Here is a tiny trained network, its code and every weight. The questions are about switching its units off for an input and a target symbol, where a switched-off unit gives its printed mean instead of its output.

import numpy as np


def w(rows, s, z=0):
    codes = np.array(rows[::2]) - 128.0
    scale = np.full(codes.shape[1], s)
    scale[-1] = z or s
    return codes * scale


def norm(h):
    return h / np.sqrt((h * h).mean(-1, keepdims=True) + 1e-5)


def f(y):
    return np.maximum(y, 0)


def softmax(a):
    e = np.exp(a - a.max(-1, keepdims=True))
    return e / e.sum(-1, keepdims=True)


def log_softmax(a):
    a = a - a.max(-1, keepdims=True)
    return a - np.log(np.exp(a).sum(-1, keepdims=True))


def net(x, mask):
    ids = ['βγηθμξσψ'.index(c) for c in x.split()]
    T = len(ids)
    res = E[ids] + P[:T]
    u = 0
    for l in range(2):
        r = norm(res)
        for j in range(2):
            rows = slice(4 * j, 4 * j + 4)
            q, k, v = (r @ M[l][rows].T for M in (Q, K, V))
            z = softmax(np.where(np.tri(T) > 0, q @ k.T / 4**0.5, -1e9)) @ v
            o = O[l][rows]
            res = res + np.where(mask[u + j], z, o[:, -1]) @ o[:, :-1]
        u += 2
        y = f(norm(res) @ A[l][:, :-1].T + A[l][:, -1])
        res = res + np.where(mask[u : u + 16], y, B[l][:, -1]) @ B[l][:, :-1]
        u += 16
    return log_softmax(norm(res)[-1] @ U[:, :-1].T + U[:, -1])


Q, K, V, O, A, B = {}, {}, {}, {}, {}, {}
E = w([
[230,127,47,177,104,15,89,208],'β',
[152,123,151,49,183,94,176,92],'γ',
[157,153,99,2,80,173,159,147],'η',
[126,88,164,98,153,53,122,93],'θ',
[178,155,195,190,189,134,141,80],'μ',
[145,145,170,231,22,198,82,130],'ξ',
[129,120,126,49,27,118,82,148],'σ',
[99,123,37,132,120,124,181,69],'ψ',
],0.012)
P = w([
[51,110,129,117,200,179,2,129],'0',
[147,93,164,92,122,132,157,98],'1',
[140,109,160,101,119,127,162,106],'2',
[133,119,151,110,115,123,163,113],'3',
[130,129,143,117,112,117,165,116],'4',
[126,137,141,124,111,113,167,120],'5',
[123,144,137,128,112,109,171,123],'6',
[121,151,132,133,111,107,174,129],'7',
[118,157,131,138,114,104,176,132],'8',
[117,163,127,142,113,101,178,135],'9',
[114,168,125,147,112,103,182,140],'10',
[111,175,126,149,114,100,186,143],'11',
],0.0098)
Q[0] = w([
[49,83,130,214,186,118,172,93],'L0H1',
[49,134,86,58,129,155,118,84],'L0H1',
[130,174,205,51,132,41,166,132],'L0H1',
[254,65,95,136,74,33,175,131],'L0H1',
[202,146,132,107,42,203,193,181],'L0H2',
[247,46,74,197,89,76,125,208],'L0H2',
[236,83,149,134,116,86,227,85],'L0H2',
[143,141,58,104,175,188,106,154],'L0H2',
],0.0063)
K[0] = w([
[123,49,116,251,196,126,196,96],'L0H1',
[86,146,107,98,92,131,204,90],'L0H1',
[178,74,144,63,184,76,159,157],'L0H1',
[122,96,47,139,180,116,1,153],'L0H1',
[162,129,96,100,136,132,68,176],'L0H2',
[24,155,141,117,139,161,46,112],'L0H2',
[167,31,86,191,214,185,96,166],'L0H2',
[61,151,145,90,119,187,173,81],'L0H2',
],0.0069)
V[0] = w([
[150,121,130,210,132,47,90,94],'L0H1',
[145,120,155,102,177,21,98,123],'L0H1',
[149,1,122,181,39,128,95,193],'L0H1',
[187,219,213,170,113,196,119,130],'L0H1',
[123,88,157,100,179,93,140,108],'L0H2',
[106,64,120,199,149,131,105,61],'L0H2',
[107,152,67,214,141,166,225,132],'L0H2',
[220,129,39,172,149,26,81,93],'L0H2',
],0.0054)
O[0] = w([
[157,163,44,44,117,129,161,154,104],'L0H1',
[172,49,113,136,52,190,172,218,94],'L0H1',
[76,146,74,138,207,114,254,128,84],'L0H1',
[98,160,221,31,101,69,168,127,14],'L0H1',
[113,123,147,98,97,125,160,129,128],'L0H2',
[52,158,47,63,138,171,62,107,247],'L0H2',
[64,109,52,166,67,94,100,105,72],'L0H2',
[175,238,120,137,149,126,91,119,211],'L0H2',
],0.0053,0.0014)
A[0] = w([
[125,79,54,120,108,96,85,131,122],'L0N1',
[92,89,164,171,115,255,12,159,145],'L0N2',
[39,173,152,107,124,161,146,149,116],'L0N3',
[137,121,116,111,89,212,66,193,95],'L0N4',
[147,140,99,140,212,168,113,114,10],'L0N5',
[138,117,142,183,156,214,138,101,115],'L0N6',
[154,207,141,110,139,114,126,116,117],'L0N7',
[124,171,97,129,181,144,136,86,95],'L0N8',
[109,120,121,106,169,71,169,87,86],'L0N9',
[108,92,170,172,248,143,96,105,98],'L0N10',
[66,101,163,83,132,94,20,140,135],'L0N11',
[135,121,122,218,164,111,133,179,1],'L0N12',
[159,103,201,108,116,109,189,146,171],'L0N13',
[85,126,112,66,157,146,191,96,33],'L0N14',
[133,83,176,190,161,81,159,105,69],'L0N15',
[39,186,85,178,136,168,124,144,49],'L0N16',
],0.0098,0.0051)
B[0] = w([
[104,149,180,151,123,131,125,81,206],'L0N1',
[144,61,96,25,147,153,134,124,193],'L0N2',
[153,111,127,157,155,139,109,68,170],'L0N3',
[143,148,136,79,161,164,154,86,162],'L0N4',
[117,134,172,59,129,128,166,123,137],'L0N5',
[141,114,121,80,103,131,126,118,176],'L0N6',
[99,108,120,162,95,140,124,124,194],'L0N7',
[123,147,176,139,95,132,91,129,183],'L0N8',
[124,143,123,98,91,201,112,127,175],'L0N9',
[136,77,83,4,133,209,110,113,156],'L0N10',
[155,86,102,73,124,186,160,130,171],'L0N11',
[118,92,142,79,146,180,142,144,137],'L0N12',
[69,170,111,153,114,113,89,75,254],'L0N13',
[181,66,137,67,111,129,150,144,163],'L0N14',
[138,91,92,83,107,150,149,135,158],'L0N15',
[89,159,158,157,132,99,86,123,191],'L0N16',
],0.011,0.0064)
Q[1] = w([
[189,225,30,167,57,133,103,153],'L1H1',
[106,146,139,207,201,60,43,131],'L1H1',
[88,97,145,100,213,68,241,207],'L1H1',
[135,255,116,194,107,205,123,108],'L1H1',
[132,106,177,96,153,116,82,69],'L1H2',
[139,68,106,128,167,141,144,119],'L1H2',
[142,186,73,141,72,179,156,201],'L1H2',
[120,147,131,172,156,140,111,145],'L1H2',
],0.0086)
K[1] = w([
[228,101,33,167,89,82,186,248],'L1H1',
[74,199,211,207,9,103,170,37],'L1H1',
[1,137,247,82,146,255,252,8],'L1H1',
[200,247,48,165,155,87,137,193],'L1H1',
[99,153,89,150,103,218,171,159],'L1H2',
[56,157,157,118,119,151,46,111],'L1H2',
[188,135,28,157,149,147,132,147],'L1H2',
[164,188,136,151,132,132,59,65],'L1H2',
],0.0068)
V[1] = w([
[52,108,164,99,41,88,195,133],'L1H1',
[35,76,134,84,161,174,160,147],'L1H1',
[65,90,84,176,220,115,120,87],'L1H1',
[57,255,63,108,188,156,149,100],'L1H1',
[46,153,47,112,128,99,122,129],'L1H2',
[62,120,175,117,171,222,217,104],'L1H2',
[91,166,163,143,164,156,73,81],'L1H2',
[224,187,143,144,99,108,170,127],'L1H2',
],0.008)
O[1] = w([
[113,124,152,96,88,79,87,13,44],'L1H1',
[142,91,114,152,99,159,74,67,113],'L1H1',
[122,171,106,101,54,179,91,159,100],'L1H1',
[125,168,22,138,127,142,78,116,165],'L1H1',
[162,151,168,117,128,154,115,180,184],'L1H2',
[121,122,94,141,248,90,103,242,236],'L1H2',
[140,99,163,120,106,64,131,176,242],'L1H2',
[133,96,60,172,141,167,121,51,4],'L1H2',
],0.011,0.0033)
A[1] = w([
[134,122,108,161,117,114,69,94,105],'L1N1',
[156,168,96,52,184,111,153,144,75],'L1N2',
[171,66,88,45,93,224,145,111,115],'L1N3',
[133,183,161,250,110,128,136,137,187],'L1N4',
[138,143,31,189,170,221,115,165,2],'L1N5',
[88,183,62,198,112,124,108,99,37],'L1N6',
[158,136,70,134,97,72,103,183,85],'L1N7',
[97,109,154,99,145,73,158,143,156],'L1N8',
[141,56,117,108,140,177,60,117,139],'L1N9',
[128,127,166,97,108,204,153,127,99],'L1N10',
[84,152,179,145,246,86,214,138,151],'L1N11',
[125,175,60,180,160,143,176,135,184],'L1N12',
[224,50,59,17,158,118,118,131,60],'L1N13',
[142,204,119,106,95,210,71,133,117],'L1N14',
[165,93,67,196,53,147,156,94,138],'L1N15',
[157,83,135,164,181,145,207,162,103],'L1N16',
],0.011,0.0051)
B[1] = w([
[138,151,191,159,76,117,172,118,180],'L1N1',
[59,158,171,157,78,83,66,118,163],'L1N2',
[49,223,43,2,207,194,62,113,247],'L1N3',
[106,139,105,52,144,135,121,112,212],'L1N4',
[204,99,168,124,245,142,55,117,151],'L1N5',
[95,224,166,153,201,116,85,91,179],'L1N6',
[140,95,147,95,152,192,180,80,159],'L1N7',
[175,162,114,191,154,190,115,124,175],'L1N8',
[186,36,155,101,69,127,218,123,254],'L1N9',
[141,98,38,109,142,141,113,82,179],'L1N10',
[175,79,74,97,111,120,80,153,196],'L1N11',
[121,75,199,200,66,134,108,136,189],'L1N12',
[57,168,94,45,129,193,106,85,227],'L1N13',
[159,48,156,158,148,109,159,114,223],'L1N14',
[217,95,199,106,84,97,163,125,155],'L1N15',
[18,174,117,140,118,111,143,85,156],'L1N16',
],0.0097,0.0084)
U = w([
[198,154,120,213,216,217,86,146,207],'β',
[80,128,118,90,253,23,239,159,29],'γ',
[194,62,209,109,75,112,171,91,59],'η',
[34,72,13,218,125,101,121,126,169],'θ',
[232,151,18,103,128,17,68,130,127],'μ',
[22,222,157,142,125,51,80,61,85],'ξ',
[92,135,24,30,134,210,115,74,152],'σ',
[145,231,100,136,73,165,158,245,248],'ψ',
],0.0065,0.0017)

Each question gives the input, a string of symbols that net reads in full, and the target symbol t.
The units are the heads (4 rows each of Q, K, V and O) and the neurons (one row each of A and B). Each row of codes is followed by its name. A weight is (code - 128) times the scale printed after its matrix; where a second scale follows, it is the last column's (O, A, B and U).
mask holds one flag per unit, layer by layer, with each layer's heads first. A switched-off unit (its flag False) gives its mean, the last column of its rows in O or B, instead of its output. The means were averaged over made-up inputs and are rounded, as every weight is.
A unit's drop is (log p(t) with every unit on - log p(t) with that unit switched off) / (log p(t) with every unit on - log p(t) with every unit switched off).
unit that matters most: the unit with the biggest drop
top k neurons: the k neurons with the biggest drops, biggest first
k most important neurons of layer l: the k neurons of layer l with the biggest drops, biggest first
heads that matter: for each layer, one digit per head in row order, 1 if its drop is at least 0.15 and else 0, layers parted by /
input γ γ θ μ γ γ, target ξ: top 4 neurons	(L0N13; L1N9; L0N2; L0N11)
input ξ ξ μ ξ η σ ξ ψ β, target ξ: heads that matter	10 / 10
input θ ψ β θ ψ ψ η, target θ: unit that matters most	L1H1
input ψ ξ μ β, target ψ: 2 most important neurons of layer 0	(L0N1; L0N13)
input η η θ σ ξ ξ σ ψ θ ψ, target η: heads that matter	01 / 10
input β μ σ ξ σ ψ γ σ, target β: heads that matter	00 / 10
input θ μ μ γ η σ μ θ, target η: top 2 neurons	(L0N11; L0N13)
input η σ μ γ ξ γ, target η: 2 most important neurons of layer 0	(L0N13; L0N15)
input μ ψ β θ ψ γ, target μ: top 2 neurons	(L1N11; L0N13)
input θ ξ η ψ ξ θ, target η: heads that matter	11 / 10
input ψ ξ ψ β μ ψ η η, target ψ: heads that matter	11 / 10
input σ ψ μ σ, target η: top 4 neurons	(L0N13; L1N3; L0N2; L0N16)
input ψ μ μ σ ξ ψ ψ θ ψ ξ, target η: top 3 neurons	(L0N2; L0N13; L0N16)
input θ ψ ξ ψ ψ β σ ξ β, target η: top 2 neurons	(L0N2; L1N15)
input ψ σ μ ψ σ, target η: top 2 neurons	(L0N13; L0N2)
input β μ σ ψ ξ μ, target β: heads that matter	10 / 10
input ψ ψ σ γ ξ μ σ θ ξ, target η: top 2 neurons	(L0N2; L1N3)
input ψ β σ ξ μ ψ, target ψ: heads that matter	01 / 10
input γ γ μ σ β ψ ξ ξ σ, target γ: heads that matter	10 / 10
input ψ ψ β σ ψ θ μ ψ ξ ψ μ, target ψ: most important neuron of layer 0	(L0N1)
input ξ μ ψ ψ θ ψ ξ μ, target η: unit that matters most	L0H1
input γ θ ψ σ ψ μ β μ, target γ: 4 most important neurons of layer 1	(L1N16; L1N9; L1N3; L1N11)
input μ ξ ψ ψ ψ γ γ, target η: top 3 neurons	(L0N13; L0N2; L0N10)
input ψ ξ ψ σ η β ψ ψ, target ψ: heads that matter	00 / 10
input β σ ξ, target β: heads that matter	11 / 10
input η ψ ξ β η γ ξ μ β, target η: heads that matter	00 / 01
input ψ η ψ η, target η: 2 most important neurons of layer 0	(L0N13; L0N2)
input μ μ σ β ψ ξ, target μ: 2 most important neurons of layer 0	(L0N2; L0N1)
input γ γ ψ ψ η ψ, target ξ: heads that matter	10 / 00
